Here is a tiny trained network, its code and every weight. The questions are about switching its units off for an input and a class, where a switched-off unit gives its printed mean instead of its output.

import numpy as np


def w(rows, s, z=0):
    codes = np.array(rows[::2]) - 128.0
    scale = np.full(codes.shape[1], s)
    scale[-1] = z or s
    return codes * scale


def f(y):
    return y / 2 * (1 + np.tanh(0.7978845608 * (y + 0.044715 * y**3)))


def log_softmax(a):
    a = a - a.max(-1, keepdims=True)
    return a - np.log(np.exp(a).sum(-1, keepdims=True))


def net(x, mask):
    res = np.array(x, float).reshape(1, 7) / 4 @ E
    y = f(res @ A[0][:, :-1].T + A[0][:, -1])
    res = res + np.where(mask, y, B[0][:, -1]) @ B[0][:, :-1]
    return log_softmax(res[-1] @ U[:, :-1].T + U[:, -1])


A, B = {}, {}
E = w([
[129,134,125,136,124,129,135,130,131,130],'x0',
[139,100,147,196,121,150,150,91,64,113],'x1',
[122,158,156,79,81,132,145,109,5,118],'x2',
[123,176,169,159,152,115,95,115,135,180],'x3',
[149,128,94,117,222,114,95,170,108,67],'x4',
[157,115,90,151,95,70,84,145,119,150],'x5',
[117,122,120,147,119,196,146,188,62,180],'x6',
],0.011)
A[0] = w([
[120,85,122,165,123,125,138,159,183,159,124],'N1',
[92,129,150,115,148,88,145,140,104,125,199],'N2',
[127,108,92,139,105,125,62,152,58,123,184],'N3',
[204,144,118,91,75,71,117,123,83,119,165],'N4',
[150,100,139,96,118,167,172,125,175,44,233],'N5',
[147,105,119,182,154,164,104,73,98,148,115],'N6',
[101,157,98,162,219,185,155,123,151,62,144],'N7',
[107,119,176,119,172,175,177,77,123,86,160],'N8',
[137,132,148,175,148,136,90,152,156,108,4],'N9',
[159,135,89,106,179,145,96,132,107,109,56],'N10',
[142,109,105,109,123,166,160,168,100,159,213],'N11',
[192,132,106,138,157,144,119,162,117,59,66],'N12',
[85,158,155,126,123,35,146,47,161,45,121],'N13',
[119,134,104,166,138,119,151,61,119,97,59],'N14',
[116,155,106,94,147,124,102,123,141,173,88],'N15',
[112,74,173,157,108,132,127,96,128,134,56],'N16',
[102,88,78,134,112,159,155,186,119,112,211],'N17',
[130,148,69,147,82,75,95,110,157,137,82],'N18',
[92,202,82,68,108,128,145,174,162,127,90],'N19',
[105,158,215,132,183,149,90,105,130,132,77],'N20',
[159,158,148,180,126,128,61,118,125,187,128],'N21',
[154,95,156,132,47,140,123,131,162,147,88],'N22',
[159,79,152,149,174,114,141,114,154,130,161],'N23',
[151,141,127,129,180,98,110,142,95,87,74],'N24',
[160,147,131,139,169,105,136,153,125,69,21],'N25',
[126,127,156,162,130,81,161,110,136,82,79],'N26',
[137,38,104,194,138,119,90,138,161,150,127],'N27',
[21,135,165,108,128,162,190,92,155,106,115],'N28',
[127,141,112,169,149,125,80,175,106,85,50],'N29',
[185,110,164,115,191,134,93,155,102,135,76],'N30',
[143,116,126,170,142,98,178,109,110,126,75],'N31',
[94,120,145,134,175,115,126,103,135,150,168],'N32',
[135,76,107,244,61,71,44,127,74,103,104],'N33',
[94,93,103,127,97,127,153,64,162,184,99],'N34',
[83,130,180,146,172,213,142,146,115,144,227],'N35',
[138,109,73,129,93,185,165,122,151,45,99],'N36',
[171,38,87,105,83,128,100,119,123,110,98],'N37',
[77,94,131,115,91,110,147,102,139,176,63],'N38',
[129,190,186,166,163,74,107,134,127,158,162],'N39',
[131,60,119,178,156,211,119,132,149,141,114],'N40',
[134,171,141,147,174,156,62,104,110,180,117],'N41',
[83,102,48,107,115,119,196,123,133,99,77],'N42',
[116,117,126,110,140,73,140,20,146,58,120],'N43',
[161,107,80,142,173,148,102,153,179,143,231],'N44',
[86,139,154,185,164,150,156,73,111,79,83],'N45',
[115,141,120,77,100,98,96,136,155,170,107],'N46',
],0.011,0.0038)
B[0] = w([
[173,166,128,76,98,78,71,108,34,162,208],'N1',
[160,161,177,56,154,71,117,167,103,141,159],'N2',
[74,193,131,101,134,136,78,189,107,164,221],'N3',
[156,157,158,34,70,109,44,159,119,127,226],'N4',
[114,121,154,105,60,96,78,126,157,114,222],'N5',
[51,82,65,146,108,179,223,122,209,87,181],'N6',
[173,220,134,76,96,150,137,110,106,162,224],'N7',
[119,159,116,52,133,141,77,168,178,92,211],'N8',
[174,135,117,109,102,121,177,92,24,75,154],'N9',
[200,159,141,167,146,234,224,107,101,179,176],'N10',
[66,132,141,177,90,52,87,210,159,147,206],'N11',
[196,173,149,177,94,162,191,155,137,125,189],'N12',
[60,141,183,191,131,64,168,244,90,192,249],'N13',
[57,144,47,123,104,173,179,168,164,161,157],'N14',
[54,79,98,118,127,194,210,136,169,53,155],'N15',
[173,195,70,144,184,207,162,141,121,113,166],'N16',
[91,66,201,189,63,101,145,190,173,143,202],'N17',
[116,200,166,140,152,150,92,160,119,112,196],'N18',
[44,122,37,113,195,180,207,125,184,58,183],'N19',
[191,74,186,123,50,104,105,98,160,51,179],'N20',
[155,91,174,108,49,100,192,173,170,79,207],'N21',
[214,219,203,186,174,189,225,64,84,169,200],'N22',
[165,152,97,62,137,100,120,189,79,145,187],'N23',
[175,240,171,149,117,167,199,97,109,112,190],'N24',
[165,151,173,189,157,208,202,102,100,149,168],'N25',
[69,132,34,137,144,81,176,130,168,174,159],'N26',
[113,152,129,34,56,120,46,127,49,151,228],'N27',
[186,241,196,113,162,142,84,142,154,101,206],'N28',
[188,136,156,180,199,194,207,133,153,175,172],'N29',
[154,185,195,227,118,187,179,130,115,134,173],'N30',
[133,137,109,83,185,182,172,128,165,102,149],'N31',
[125,129,141,74,102,70,170,132,108,86,164],'N32',
[92,178,64,46,210,180,86,218,213,46,254],'N33',
[196,208,197,140,121,218,164,102,84,135,209],'N34',
[57,164,158,93,105,68,101,235,198,167,233],'N35',
[191,72,161,110,64,120,183,135,162,84,190],'N36',
[175,50,174,135,98,104,159,130,244,73,192],'N37',
[184,216,126,211,206,183,217,117,127,115,180],'N38',
[116,51,145,76,2,117,153,118,207,36,207],'N39',
[63,122,133,78,157,124,111,167,84,161,202],'N40',
[146,18,191,174,47,98,219,155,135,72,189],'N41',
[188,79,150,183,67,147,147,126,176,27,171],'N42',
[40,120,159,172,134,36,172,205,164,241,237],'N43',
[95,163,165,56,95,83,145,137,99,141,242],'N44',
[141,120,27,47,151,169,137,166,203,91,190],'N45',
[126,159,47,97,207,221,237,173,181,69,182],'N46',
],0.0055,0.0085)
U = w([
[213,232,184,209,138,180,179,131,119,165,26],'0',
[36,140,158,176,110,56,149,206,142,203,196],'1',
[129,194,137,74,120,128,68,167,186,96,253],'2',
[172,48,171,141,8,95,156,138,184,53,46],'3',
[29,165,2,66,179,190,175,160,197,70,69],'4',
[125,205,157,56,77,90,66,146,83,152,110],'5',
[102,151,155,121,93,100,149,168,144,174,206],'6',
[76,83,130,118,156,72,8,83,137,191,91],'7',
],0.0075,0.0037)

Each question gives the input, the list of numbers given to net, and the class t.
The units are the neurons (one row each of A and B). Each row of codes is followed by its name. A weight is (code - 128) times the scale printed after its matrix; where a second scale follows, it is the last column's (A, B and U).
mask holds one flag per neuron, in row order. A switched-off neuron (its flag False) gives its mean, the last column of its row in B, instead of its output. The means were averaged over made-up inputs and are rounded, as every weight is.
A unit's drop is (log p(t) with every unit on - log p(t) with that unit switched off) / (log p(t) with every unit on - log p(t) with every unit switched off).
The circuit of an input: a set's keep is (log p(t) with only the set's units on - log p(t) with every unit switched off) / (log p(t) with every unit on - log p(t) with every unit switched off). Starting from the 12 units with the biggest drops (on a tie, the unit counted first), units are removed one at a time, each time the one whose removal leaves the highest keep (on an exact tie, the one counted first), for as long as the keep stays at least 0.8.
circuit, biggest first: the units of the circuit, biggest drop first
unit that matters most: the unit with the biggest drop
k most important neurons: the k neurons with the biggest drops, biggest first
drop when u is switched off: that unit's drop, to one decimal
input [-1,8,-5,0,0,-8,8], class 1: circuit, biggest first => N35
input [5,1,1,-2,-7,-6,-8], class 1: 2 most important neurons => N43, N13
input [-8,-7,-8,4,0,6,7], class 5: circuit, biggest first => N1, N27
input [-4,-3,4,8,4,4,-4], class 3: circuit, biggest first => N39, N41
input [0,5,-4,-2,5,1,-7], class 1: 2 most important neurons => N43, N13
input [4,-5,-3,2,4,3,-2], class 4: 3 most important neurons => N19, N46, N15
input [1,7,3,7,1,0,7], class 1: 3 most important neurons => N35, N3, N11
input [5,-4,-1,7,3,-4,-5], class 3: circuit, biggest first => N39, N20, N41
input [-3,-3,-4,3,5,-5,-3], class 0: circuit, biggest first => N25, N33
input [1,-4,3,2,1,-3,0], class 4: circuit, biggest first => N19, N1
input [-8,8,-6,4,6,6,-6], class 4: 2 most important neurons => N33, N6
input [-1,-4,8,-8,-2,0,3], class 3: circuit, biggest first => N42, N17
input [-4,-8,7,-8,3,-6,7], class 3: circuit, biggest first => N17, N42
input [7,1,6,-2,6,-5,-8], class 1: circuit, biggest first => N43
input [-7,1,7,-7,6,-4,-4], class 3: 3 most important neurons => N36, N42, N5
input [0,1,-8,5,-2,7,2], class 5: circuit, biggest first => N27, N1
input [2,-1,6,0,-4,-8,6], class 2: circuit, biggest first => N28, N8
input [-1,0,3,-8,-3,7,-8], class 1: 3 most important neurons => N43, N13, N39
input [-4,1,-8,7,1,-7,-8], class 1: 3 most important neurons => N13, N43, N26
input [2,-8,3,-4,2,4,-3], class 4: circuit, biggest first => N19
input [-7,-4,-5,-7,-6,8,-8], class 1: 2 most important neurons => N13, N43
input [4,7,-8,-6,0,2,-4], class 5: 2 most important neurons => N27, N1
input [6,4,-8,-4,1,-2,-5], class 5: 2 most important neurons => N27, N7
input [1,7,5,-7,6,-4,6], class 3: 2 most important neurons => N36, N17
input [3,2,-3,0,4,0,1], class 0: 2 most important neurons => N4, N29
input [0,-4,-3,3,3,2,-7], class 1: 2 most important neurons => N13, N43
input [5,-2,-8,-7,4,-7,1], class 5: unit that matters most => N7
input [-8,-5,-7,0,7,-2,6], class 6: drop when N24 is switched off => -0.2
